Below is a small trained network, with its code and all its weights. Each question gives an input and a class and asks what happens when units are switched off, that is, made to give their printed mean instead of their output.

import numpy as np


def w(rows, s, z=0):
    codes = np.array(rows[::2]) - 128.0
    scale = np.full(codes.shape[1], s)
    scale[-1] = z or s
    return codes * scale


def f(y):
    return y / 2 * (1 + np.tanh(0.7978845608 * (y + 0.044715 * y**3)))


def log_softmax(a):
    a = a - a.max(-1, keepdims=True)
    return a - np.log(np.exp(a).sum(-1, keepdims=True))


def net(x, mask):
    res = np.array(x, float).reshape(1, 8) / 4 @ E
    y = f(res @ A[0][:, :-1].T + A[0][:, -1])
    res = res + np.where(mask, y, B[0][:, -1]) @ B[0][:, :-1]
    return log_softmax(res[-1] @ U[:, :-1].T + U[:, -1])


A, B = {}, {}
E = w([
[234,193,232,60,156],'x0',
[17,118,153,94,137],'x1',
[114,194,159,253,210],'x2',
[82,217,196,196,175],'x3',
[91,84,152,118,112],'x4',
[165,175,168,161,101],'x5',
[103,234,163,100,196],'x6',
[190,190,178,216,196],'x7',
],0.0075)
A[0] = w([
[105,114,165,119,105,236],'neuron 1',
[202,98,121,123,111,107],'neuron 2',
[160,122,151,125,140,114],'neuron 3',
[126,173,166,95,163,45],'neuron 4',
[158,152,160,170,161,56],'neuron 5',
[99,128,189,170,157,249],'neuron 6',
[254,148,113,135,85,179],'neuron 7',
[144,193,142,71,90,40],'neuron 8',
[92,180,78,119,81,253],'neuron 9',
],0.0098,0.0047)
B[0] = w([
[89,39,159,179,65,184],'neuron 1',
[199,145,204,140,186,166],'neuron 2',
[138,122,158,145,109,140],'neuron 3',
[178,160,192,70,202,169],'neuron 4',
[86,129,111,84,95,191],'neuron 5',
[57,197,195,179,191,254],'neuron 6',
[143,79,254,168,159,228],'neuron 7',
[142,203,147,94,213,149],'neuron 8',
[198,42,175,142,91,204],'neuron 9',
],0.0087,0.0077)
U = w([
[6,224,41,161,203,1],'0',
[166,89,163,250,142,104],'1',
[94,207,187,221,225,208],'2',
[254,75,36,189,153,40],'3',
[185,190,136,31,180,145],'4',
[64,29,49,139,33,229],'5',
],0.0078,0.0057)

Each question gives the input, the list of numbers given to net, and the class t.
The units are the neurons (one row each of A and B). Each row of codes is followed by its name. A weight is (code - 128) times the scale printed after its matrix; where a second scale follows, it is the last column's (A, B and U).
mask holds one flag per neuron, in row order. A switched-off neuron (its flag False) gives its mean, the last column of its row in B, instead of its output. The means were averaged over made-up inputs and are rounded, as every weight is.
A unit's drop is (log p(t) with every unit on - log p(t) with that unit switched off) / (log p(t) with every unit on - log p(t) with every unit switched off).
The circuit of an input: a set's keep is (log p(t) with only the set's units on - log p(t) with every unit switched off) / (log p(t) with every unit on - log p(t) with every unit switched off). Starting from all 9 units, units are removed one at a time, each time the one whose removal leaves the highest keep (on an exact tie, the one counted first), for as long as the keep stays at least 0.8.
units of the circuit, in order: the units of the circuit, biggest drop first
most important unit: the unit with the biggest drop
top k neurons: the k neurons with the biggest drops, biggest first
drop when u is switched off: that unit's drop, to one decimal
input [-7,-7,-3,7,7,-8,-4,6], class 5: most important unit	neuron 7
input [-7,-6,6,-8,6,-6,-8,3], class 3: top 2 neurons	neuron 2; neuron 6
input [1,8,6,-3,-3,-3,-1,-1], class 0: units of the circuit, in order	neuron 7; neuron 2
input [-5,4,-4,4,-8,-6,-7,6], class 5: units of the circuit, in order	neuron 7; neuron 6
input [-2,0,-1,6,-7,-8,3,-5], class 5: units of the circuit, in order	neuron 6; neuron 9; neuron 7
input [-7,-5,-1,8,5,-4,7,-5], class 5: units of the circuit, in order	neuron 9; neuron 7; neuron 4
input [-3,5,6,0,-4,-1,-8,3], class 0: units of the circuit, in order	neuron 7; neuron 2; neuron 9
input [-6,-7,2,1,-1,7,5,-8], class 5: units of the circuit, in order	neuron 6; neuron 2
input [3,3,-4,1,4,-1,1,-4], class 5: top 2 neurons	neuron 1; neuron 6
input [7,-4,-6,0,-7,4,-4,-6], class 1: top 2 neurons	neuron 7; neuron 4
input [-1,-7,-6,-5,3,3,-5,-1], class 1: top 2 neurons	neuron 7; neuron 2
input [-8,-2,2,-3,-6,-1,4,-3], class 5: drop when neuron 3 is switched off	0.0
input [-3,-5,2,6,-2,-8,-6,1], class 5: drop when neuron 9 is switched off	-0.1
input [-4,-2,-1,-5,7,2,8,0], class 5: top neuron	neuron 6
input [3,2,5,-3,-8,6,6,-7], class 4: drop when neuron 1 is switched off	0.1
